Below are the code and all the weights of a small trained network. Each question names an input and a class and asks about switching units off, where a switched-off unit gives its printed mean instead of its output.

import numpy as np


def w(rows, s, z=0):
    codes = np.array(rows[::2]) - 128.0
    scale = np.full(codes.shape[1], s)
    scale[-1] = z or s
    return codes * scale


def f(y):
    return y / 2 * (1 + np.tanh(0.7978845608 * (y + 0.044715 * y**3)))


def log_softmax(a):
    a = a - a.max(-1, keepdims=True)
    return a - np.log(np.exp(a).sum(-1, keepdims=True))


def net(x, mask):
    res = np.array(x, float).reshape(1, 7) / 4 @ E
    y = f(res @ A[0][:, :-1].T + A[0][:, -1])
    res = res + np.where(mask, y, B[0][:, -1]) @ B[0][:, :-1]
    return log_softmax(res[-1] @ U[:, :-1].T + U[:, -1])


A, B = {}, {}
E = w([
[126,128,126,129,129],'x0',
[170,123,121,2,108],'x1',
[194,89,74,161,156],'x2',
[127,131,126,126,129],'x3',
[126,128,125,127,130],'x4',
[102,95,84,137,18],'x5',
[28,112,75,114,229],'x6',
],0.0085)
A[0] = w([
[195,79,36,149,150,16],'N0',
[60,104,72,100,171,40],'N1',
[93,102,64,133,56,36],'N2',
[45,167,199,100,96,36],'N3',
[86,125,144,205,118,2],'N4',
[143,115,93,11,115,69],'N5',
],0.011,0.0049)
B[0] = w([
[134,52,98,110,124,199],'N0',
[192,168,169,115,56,211],'N1',
[124,164,196,39,207,183],'N2',
[207,50,34,106,157,202],'N3',
[139,158,103,220,158,175],'N4',
[110,153,114,250,153,255],'N5',
],0.022,0.0051)
U = w([
[105,138,103,128,138,254],'0',
[143,129,179,107,251,91],'1',
[137,64,46,126,133,54],'2',
[82,147,93,202,146,28],'3',
[169,155,133,133,40,72],'4',
[84,127,106,132,126,217],'5',
],0.014,0.012)

Each question gives the input, the list of numbers given to net, and the class t.
The units are the neurons (one row each of A and B). Each row of codes is followed by its name. A weight is (code - 128) times the scale printed after its matrix; where a second scale follows, it is the last column's (A, B and U).
mask holds one flag per neuron, in row order. A switched-off neuron (its flag False) gives its mean, the last column of its row in B, instead of its output. The means were averaged over made-up inputs and are rounded, as every weight is.
A unit's drop is (log p(t) with every unit on - log p(t) with that unit switched off) / (log p(t) with every unit on - log p(t) with every unit switched off).
The circuit of an input: a set's keep is (log p(t) with only the set's units on - log p(t) with every unit switched off) / (log p(t) with every unit on - log p(t) with every unit switched off). Starting from all 6 units, units are removed one at a time, each time the one whose removal leaves the highest keep (on an exact tie, the one counted first), for as long as the keep stays at least 0.8.
units of the circuit, in order: the units of the circuit, biggest drop first
k most important neurons: the k neurons with the biggest drops, biggest first
drop of u: that unit's drop, to one decimal
input [0,6,-8,-2,-2,0,8], class 2: units of the circuit, in order	N3
input [-4,6,-8,4,3,-4,-8], class 2: 2 most important neurons	N3; N1
input [5,5,-2,8,8,5,-7], class 0: units of the circuit, in order	N1; N2
input [-5,0,7,4,1,6,8], class 4: 2 most important neurons	N1; N3
input [-1,-6,1,5,0,-5,7], class 4: 3 most important neurons	N1; N5; N2
input [-5,-3,-8,-2,5,6,-8], class 2: 2 most important neurons	N3; N1
input [-4,-6,7,6,3,2,-5], class 2: 3 most important neurons	N0; N5; N1
input [-4,3,-3,-4,-3,7,-7], class 1: 2 most important neurons	N2; N1
input [8,0,1,-7,-3,-6,4], class 5: 2 most important neurons	N2; N3
input [1,7,8,6,0,0,-8], class 2: 2 most important neurons	N0; N1
input [-6,-7,6,3,-5,7,2], class 1: 2 most important neurons	N2; N5
input [-3,8,5,3,4,5,1], class 3: 2 most important neurons	N5; N3
input [-1,0,-6,0,-6,6,-6], class 0: 3 most important neurons	N2; N1; N0
input [3,0,0,7,-5,5,8], class 4: units of the circuit, in order	N1
input [-8,8,5,6,-7,1,-6], class 3: drop of N5	0.8
input [0,8,0,-4,7,6,-4], class 3: drop of N5	1.0
input [-1,-8,-8,3,-6,3,-4], class 2: drop of N5	0.2
